Below are the code and all the weights of a small trained network. Each question names an input and a target symbol and asks about switching units off, where a switched-off unit gives its printed mean instead of its output.

import numpy as np


def w(rows, s, z=0):
    codes = np.array(rows[::2]) - 128.0
    scale = np.full(codes.shape[1], s)
    scale[-1] = z or s
    return codes * scale


def f(y):
    return np.maximum(y, 0)


def softmax(a):
    e = np.exp(a - a.max(-1, keepdims=True))
    return e / e.sum(-1, keepdims=True)


def log_softmax(a):
    a = a - a.max(-1, keepdims=True)
    return a - np.log(np.exp(a).sum(-1, keepdims=True))


def net(x, mask):
    ids = ['ΛΩβδεμ'.index(c) for c in x.split()]
    T = len(ids)
    res = E[ids] + P[:T]
    u = 0
    for l in range(2):
        q, k, v = (res @ M[l].T for M in (Q, K, V))
        z = softmax(np.where(np.tri(T) > 0, q @ k.T / 2**0.5, -1e9)) @ v
        res = res + np.where(mask[u], z, O[l][:, -1]) @ O[l][:, :-1]
        u += 1
        y = f(res @ A[l][:, :-1].T + A[l][:, -1])
        res = res + np.where(mask[u : u + 8], y, B[l][:, -1]) @ B[l][:, :-1]
        u += 8
    return log_softmax(res[-1] @ U[:, :-1].T + U[:, -1])


Q, K, V, O, A, B = {}, {}, {}, {}, {}, {}
E = w([
[180,103,69,70,92,163,18,106,120,16,223],'Λ',
[189,91,138,83,142,78,54,139,249,219,69],'Ω',
[159,104,141,72,121,140,98,161,96,95,200],'β',
[146,79,120,102,116,163,175,122,58,103,244],'δ',
[142,120,99,155,172,105,45,153,244,170,116],'ε',
[152,114,105,180,167,109,166,109,114,183,147],'μ',
],0.014)
P = w([
[248,115,43,162,157,118,181,181,117,54,99],'0',
[103,146,122,136,100,120,74,71,75,213,63],'1',
[115,166,173,74,198,99,144,144,198,78,179],'2',
[106,153,102,153,94,128,54,45,58,178,78],'3',
[164,114,231,79,195,153,170,69,148,116,48],'4',
[53,76,131,164,31,214,131,170,197,163,113],'5',
],0.013)
Q[0] = w([
[148,166,87,170,135,110,60,22,3,199,89],'0.h1',
[134,149,121,156,210,110,225,48,65,122,183],'0.h1',
],0.043)
K[0] = w([
[253,65,46,200,128,151,194,135,95,99,50],'0.h1',
[121,116,125,160,88,147,148,90,70,184,82],'0.h1',
],0.056)
V[0] = w([
[203,103,191,9,137,151,41,82,153,93,111],'0.h1',
[136,125,185,76,142,163,184,132,16,110,135],'0.h1',
],0.013)
O[0] = w([
[165,154,69,124,214,88,94,116,1,136,123,255],'0.h1',
[178,117,178,228,138,89,51,152,137,143,190,51],'0.h1',
],0.0053,0.0091)
A[0] = w([
[57,103,178,176,25,139,100,107,147,152,151,55],'0.n1',
[185,128,158,170,184,84,137,146,130,81,136,49],'0.n2',
[29,158,102,122,23,141,112,142,88,142,69,2],'0.n3',
[234,145,133,156,95,100,141,160,173,64,78,105],'0.n4',
[124,93,132,119,102,136,142,155,111,133,57,6],'0.n5',
[68,83,167,190,17,126,68,132,108,180,149,115],'0.n6',
[97,159,160,171,105,120,191,129,169,136,154,136],'0.n7',
[17,165,126,160,3,164,134,117,129,145,87,54],'0.n8',
],0.017,0.0036)
B[0] = w([
[116,233,92,75,180,238,202,119,45,79,58,223],'0.n1',
[103,123,175,151,140,143,208,112,206,181,49,232],'0.n2',
[163,89,28,148,173,90,200,101,215,166,121,212],'0.n3',
[145,130,61,127,184,121,166,164,105,149,153,220],'0.n4',
[85,112,80,105,99,166,107,106,97,59,186,166],'0.n5',
[161,255,134,166,25,109,141,198,203,195,231,254],'0.n6',
[100,167,154,101,85,31,91,86,200,69,51,171],'0.n7',
[147,75,184,136,14,154,48,95,88,109,16,207],'0.n8',
],0.0093,0.0096)
Q[1] = w([
[87,98,201,171,114,120,143,124,115,101,86],'1.h1',
[106,172,254,186,51,105,131,169,202,157,122],'1.h1',
],0.051)
K[1] = w([
[109,108,89,142,108,109,66,76,109,156,121],'1.h1',
[102,157,79,139,2,166,41,121,74,110,160],'1.h1',
],0.059)
V[1] = w([
[106,146,161,183,135,139,171,169,141,109,167],'1.h1',
[95,213,105,98,179,61,1,84,156,47,29],'1.h1',
],0.0046)
O[1] = w([
[195,55,48,127,176,104,99,136,144,118,84,158],'1.h1',
[47,168,250,222,126,143,223,168,1,44,166,3],'1.h1',
],0.0016,0.0053)
A[1] = w([
[127,201,144,139,168,126,123,109,136,111,200,1],'1.n1',
[111,155,148,131,160,168,141,100,169,103,194,109],'1.n2',
[48,133,222,153,156,100,174,134,44,63,160,153],'1.n3',
[105,73,108,192,110,72,46,183,55,205,174,128],'1.n4',
[103,38,190,216,91,58,5,147,88,165,241,137],'1.n5',
[68,25,140,193,174,116,25,137,42,121,157,6],'1.n6',
[104,38,215,26,47,137,105,139,77,40,180,74],'1.n7',
[78,44,187,78,112,136,130,46,120,48,101,68],'1.n8',
],0.013,0.0032)
B[1] = w([
[144,22,136,117,125,55,120,145,99,146,150,253],'1.n1',
[110,109,108,64,127,90,56,90,71,121,116,206],'1.n2',
[152,129,2,74,140,165,91,121,146,97,115,169],'1.n3',
[65,164,213,185,138,139,102,116,129,79,200,229],'1.n4',
[121,121,26,223,190,197,180,120,97,121,72,198],'1.n5',
[187,130,242,27,95,108,105,148,180,159,178,178],'1.n6',
[124,197,70,136,200,71,198,109,233,193,69,175],'1.n7',
[140,61,201,155,89,134,72,181,57,104,181,253],'1.n8',
],0.0092,0.0071)
U = w([
[139,64,2,12,201,65,239,35,168,103,37,232],'Λ',
[177,116,67,54,95,124,189,50,132,94,50,65],'Ω',
[121,88,45,113,151,104,168,45,116,109,83,49],'β',
[164,6,90,68,117,104,164,45,108,89,34,93],'δ',
[137,85,147,7,192,109,144,12,144,76,78,225],'ε',
[174,89,40,55,111,40,165,80,121,150,101,2],'μ',
],0.0029,0.0054)

Each question gives the input, a string of symbols that net reads in full, and the target symbol t.
The units are the heads (2 rows each of Q, K, V and O) and the neurons (one row each of A and B). Each row of codes is followed by its name. A weight is (code - 128) times the scale printed after its matrix; where a second scale follows, it is the last column's (O, A, B and U).
mask holds one flag per unit, layer by layer, with each layer's heads first. A switched-off unit (its flag False) gives its mean, the last column of its rows in O or B, instead of its output. The means were averaged over made-up inputs and are rounded, as every weight is.
A unit's drop is (log p(t) with every unit on - log p(t) with that unit switched off) / (log p(t) with every unit on - log p(t) with every unit switched off).
The circuit of an input: a set's keep is (log p(t) with only the set's units on - log p(t) with every unit switched off) / (log p(t) with every unit on - log p(t) with every unit switched off). Starting from the 12 units with the biggest drops (on a tie, the unit counted first), units are removed one at a time, each time the one whose removal leaves the highest keep (on an exact tie, the one counted first), for as long as the keep stays at least 0.8.
units of the circuit, in order: the units of the circuit, biggest drop first
most important unit: the unit with the biggest drop
k most important neurons: the k neurons with the biggest drops, biggest first
top k neurons in layer l: the k neurons of layer l with the biggest drops, biggest first
drop when u is switched off: that unit's drop, to one decimal
input ε μ δ Λ, target δ: 3 most important neurons : [0.n8; 1.n8; 0.n6]
input Λ μ ε ε μ Ω, target δ: top 4 neurons in layer 0 : [0.n8; 0.n6; 0.n3; 0.n5]
input δ δ ε ε Ω ε, target δ: top 3 neurons in layer 0 : [0.n8; 0.n6; 0.n5]
input Λ μ Ω μ, target ε: 3 most important neurons : [0.n6; 1.n6; 1.n4]
input μ ε δ δ Λ μ, target μ: units of the circuit, in order : [0.n6; 0.h1]
input Ω μ δ Λ, target Λ: units of the circuit, in order : [0.n3; 0.h1]
input μ β μ Λ, target Ω: units of the circuit, in order : [0.h1; 0.n6; 0.n1]
input β Ω β ε, target β: 3 most important neurons : [1.n5; 0.n1; 1.n4]
input β ε μ Ω Λ ε, target Ω: most important unit : 0.n8
input Λ δ Ω Ω, target ε: 3 most important neurons : [0.n6; 1.n4; 0.n1]
input Λ Λ Λ ε, target ε: 4 most important neurons : [0.n6; 1.n6; 1.n4; 0.n1]
input ε μ β β, target δ: 4 most important neurons : [0.n8; 1.n8; 0.n3; 0.n6]
input μ μ β Ω μ, target δ: 2 most important neurons : [1.n8; 0.n6]
input Λ Λ Λ Ω δ Ω, target ε: top 4 neurons in layer 0 : [0.n6; 0.n1; 0.n2; 0.n3]
input ε δ Ω Λ, target δ: 4 most important neurons : [0.n8; 1.n8; 0.n3; 0.n6]
input Ω μ ε Ω Λ β, target δ: 4 most important neurons : [0.n8; 0.n3; 1.n8; 0.n6]
input μ β ε Λ Λ μ, target δ: top 2 neurons in layer 0 : [0.n8; 0.n6]
input ε μ δ δ, target δ: 3 most important neurons : [0.n8; 1.n8; 0.n3]
input δ β δ μ μ Ω, target μ: 3 most important neurons : [0.n6; 0.n1; 1.n1]
input δ β Λ δ μ β, target ε: 2 most important neurons : [0.n6; 1.n6]
input β Λ β Ω, target β: top 2 neurons in layer 1 : [1.n5; 1.n4]
input β ε Λ μ, target β: 2 most important neurons : [0.n1; 1.n5]
input β μ μ Λ, target β: most important neuron : [1.n5]
input Ω β ε β, target Λ: top 3 neurons in layer 0 : [0.n3; 0.n8; 0.n6]
input Λ μ Ω β Λ Λ, target Λ: units of the circuit, in order : [0.h1; 0.n3]
input δ ε Λ ε ε Λ, target ε: drop when 0.n6 is switched off : 0.6
input β ε μ δ Ω Λ, target Ω: drop when 0.n6 is switched off : 0.4
input μ Λ Λ δ, target Ω: drop when 0.n8 is switched off : 0.7
